Here is a tiny trained network, its code and every weight. The questions are about switching its units off for an input and a target symbol, where a switched-off unit gives its printed mean instead of its output.

import numpy as np


def w(rows, s, z=0):
    codes = np.array(rows[::2]) - 128.0
    scale = np.full(codes.shape[1], s)
    scale[-1] = z or s
    return codes * scale


def norm(h):
    return h / np.sqrt((h * h).mean(-1, keepdims=True) + 1e-5)


def f(y):
    return np.maximum(y, 0)


def softmax(a):
    e = np.exp(a - a.max(-1, keepdims=True))
    return e / e.sum(-1, keepdims=True)


def log_softmax(a):
    a = a - a.max(-1, keepdims=True)
    return a - np.log(np.exp(a).sum(-1, keepdims=True))


def net(x, mask):
    ids = ['αεζημπσω'.index(c) for c in x.split()]
    T = len(ids)
    res = E[ids] + P[:T]
    r = norm(res)
    for j in range(3):
        rows = slice(2 * j, 2 * j + 2)
        q, k, v = (r @ M[0][rows].T for M in (Q, K, V))
        z = softmax(np.where(np.tri(T) > 0, q @ k.T / 2**0.5, -1e9)) @ v
        o = O[0][rows]
        res = res + np.where(mask[j], z, o[:, -1]) @ o[:, :-1]
    y = f(norm(res) @ A[0][:, :-1].T + A[0][:, -1])
    res = res + np.where(mask[3:27], y, B[0][:, -1]) @ B[0][:, :-1]
    return log_softmax(norm(res)[-1] @ U[:, :-1].T + U[:, -1])


Q, K, V, O, A, B = {}, {}, {}, {}, {}, {}
E = w([
[112,104,63,67,156,137],'α',
[132,84,76,120,163,144],'ε',
[139,95,42,86,156,202],'ζ',
[108,93,54,94,136,87],'η',
[120,128,6,3,135,150],'μ',
[100,99,142,32,86,222],'π',
[81,139,40,10,68,52],'σ',
[93,117,123,87,52,81],'ω',
],0.0071)
P = w([
[131,118,193,156,191,110],'0',
[131,78,143,134,79,162],'1',
[62,159,57,46,159,60],'2',
[209,179,106,168,91,77],'3',
[178,54,137,110,106,86],'4',
[61,161,100,105,144,120],'5',
[103,108,244,90,78,141],'6',
[124,122,135,184,71,156],'7',
[45,187,104,107,141,123],'8',
[182,232,114,171,103,101],'9',
[140,113,131,171,95,146],'10',
],0.011)
Q[0] = w([
[44,144,95,157,206,142],'H1',
[30,30,169,75,155,145],'H1',
[55,115,124,126,168,113],'H2',
[117,114,107,185,102,131],'H2',
[125,175,254,89,120,105],'H3',
[170,148,124,143,63,141],'H3',
],0.014)
K[0] = w([
[138,152,201,135,222,149],'H1',
[209,112,154,61,175,84],'H1',
[147,123,171,115,194,96],'H2',
[118,184,154,165,118,153],'H2',
[183,8,126,110,139,108],'H3',
[87,95,189,160,60,163],'H3',
],0.014)
V[0] = w([
[44,104,117,135,86,46],'H1',
[66,182,8,51,170,108],'H1',
[171,108,102,172,86,109],'H2',
[75,162,86,124,51,175],'H2',
[126,119,98,150,189,103],'H3',
[187,97,117,64,170,146],'H3',
],0.012)
O[0] = w([
[72,140,6,169,100,157,113],'H1',
[176,122,70,94,220,187,131],'H1',
[84,154,117,44,139,91,96],'H2',
[79,118,172,180,186,110,110],'H2',
[16,180,148,147,154,94,133],'H3',
[158,182,95,153,147,101,255],'H3',
],0.011,0.0044)
A[0] = w([
[154,158,102,190,174,173,135],'N1',
[185,43,126,141,125,113,82],'N2',
[142,150,138,132,198,88,169],'N3',
[107,47,113,158,73,113,3],'N4',
[115,179,63,117,124,117,124],'N5',
[64,100,163,179,117,66,144],'N6',
[170,186,101,102,122,87,145],'N7',
[156,62,162,87,168,120,143],'N8',
[177,59,99,117,100,167,178],'N9',
[103,128,160,189,144,106,66],'N10',
[194,119,92,179,143,135,76],'N11',
[110,55,79,113,112,175,219],'N12',
[162,116,178,85,169,71,98],'N13',
[57,169,111,160,68,109,140],'N14',
[121,91,165,180,86,179,165],'N15',
[168,151,167,76,173,94,78],'N16',
[120,117,80,66,119,122,190],'N17',
[61,172,126,170,144,93,112],'N18',
[132,178,229,123,209,118,12],'N19',
[105,166,94,134,148,140,148],'N20',
[191,125,123,87,95,161,114],'N21',
[156,113,158,218,115,218,67],'N22',
[11,107,111,152,152,109,115],'N23',
[119,116,106,95,93,87,191],'N24',
],0.012,0.0045)
B[0] = w([
[123,97,116,87,114,107,212],'N1',
[203,162,117,152,89,78,175],'N2',
[94,56,138,86,95,180,211],'N3',
[150,142,134,146,209,190,150],'N4',
[148,124,181,143,122,117,225],'N5',
[161,168,139,92,158,149,180],'N6',
[129,117,154,133,131,160,237],'N7',
[113,143,142,179,132,104,201],'N8',
[166,170,124,125,134,111,217],'N9',
[141,119,122,92,74,134,144],'N10',
[127,105,149,114,75,102,181],'N11',
[122,173,115,138,165,122,255],'N12',
[134,143,98,191,107,152,215],'N13',
[103,96,129,94,174,102,219],'N14',
[161,133,113,137,171,93,178],'N15',
[98,117,147,124,172,154,210],'N16',
[119,120,132,171,102,115,229],'N17',
[153,172,199,160,116,107,173],'N18',
[91,72,104,163,133,248,199],'N19',
[95,95,130,106,110,89,198],'N20',
[144,93,117,146,94,91,193],'N21',
[161,128,123,203,65,134,170],'N22',
[123,90,147,192,146,135,191],'N23',
[127,128,113,127,158,193,207],'N24',
],0.012,0.0067)
U = w([
[79,89,159,80,62,88,114],'α',
[116,204,200,84,206,111,222],'ε',
[76,102,136,186,127,222,79],'ζ',
[4,137,144,212,147,53,31],'η',
[139,85,107,48,213,117,147],'μ',
[196,150,129,185,98,103,117],'π',
[71,176,39,122,127,109,254],'σ',
[117,254,78,188,254,149,52],'ω',
],0.0082,0.0023)

Each question gives the input, a string of symbols that net reads in full, and the target symbol t.
The units are the heads (2 rows each of Q, K, V and O) and the neurons (one row each of A and B). Each row of codes is followed by its name. A weight is (code - 128) times the scale printed after its matrix; where a second scale follows, it is the last column's (O, A, B and U).
mask holds one flag per unit, heads first, then neurons. A switched-off unit (its flag False) gives its mean, the last column of its rows in O or B, instead of its output. The means were averaged over made-up inputs and are rounded, as every weight is.
A unit's drop is (log p(t) with every unit on - log p(t) with that unit switched off) / (log p(t) with every unit on - log p(t) with every unit switched off).
The circuit of an input: a set's keep is (log p(t) with only the set's units on - log p(t) with every unit switched off) / (log p(t) with every unit on - log p(t) with every unit switched off). Starting from the 12 units with the biggest drops (on a tie, the unit counted first), units are removed one at a time, each time the one whose removal leaves the highest keep (on an exact tie, the one counted first), for as long as the keep stays at least 0.8.
circuit, biggest first: the units of the circuit, biggest drop first
top k neurons: the k neurons with the biggest drops, biggest first
heads that matter: for each layer, one digit per head in row order, 1 if its drop is at least 0.15 and else 0, layers parted by /
input ω η ζ ω η ζ, target η: heads that matter => 000
input ε η α ζ μ μ, target α: circuit, biggest first => H2, H1
input π ζ ζ ζ π, target π: circuit, biggest first => N2
input π ζ σ ζ σ η, target ε: circuit, biggest first => H1, N6
input η ω ζ ζ π η, target σ: heads that matter => 111
input ζ ζ ζ η π ζ μ, target π: heads that matter => 001
input μ μ ζ α ζ ω, target μ: heads that matter => 100
input ζ ζ ζ ζ, target ζ: circuit, biggest first => H1, H2, N19
input η ζ π ω ζ ω, target σ: circuit, biggest first => H2, H1
input ζ π ω α ζ η η ζ ω, target ζ: circuit, biggest first => H1, N19
input μ α ζ ζ η ζ, target μ: circuit, biggest first => H1, N1
input ζ ζ ω ζ η α η μ, target μ: heads that matter => 110
input ε ζ ζ π ζ α ζ α ε π, target α: heads that matter => 111
input η η η α ζ α η η σ ε, target η: heads that matter => 110
input η ζ η α η ω σ α ζ, target σ: circuit, biggest first => H2, H1, N19
input π π μ μ ζ η η α ζ, target ε: heads that matter => 100
input ζ η ζ α η, target η: heads that matter => 101
input ω ζ ζ α ζ η ζ ζ ω ω ζ, target ω: heads that matter => 011
input ε ζ ζ ζ α ζ ε, target α: heads that matter => 101
input ζ ζ ω ζ ζ σ, target ζ: heads that matter => 100
input η ε ε σ ζ ε, target σ: circuit, biggest first => H2, H1, H3
input ε π ζ, target α: heads that matter => 111
input π ζ ζ η π η π ζ, target π: top 2 neurons => N22, N11
input ζ η α, target ζ: heads that matter => 101
input σ ζ ζ η, target ζ: heads that matter => 100
input π ζ ζ ζ η ζ η α μ, target ε: top neuron => N6
input ζ η ζ ω μ ω π η, target ω: top neuron => N12
input ζ ω σ η η ε α ω ω ζ ε, target ω: circuit, biggest first => H3, N12, N9, N4
input η α ζ ε, target α: top neuron => N3
input π ζ π η ζ π ζ ε σ ω, target ε: top 2 neurons => N6, N14
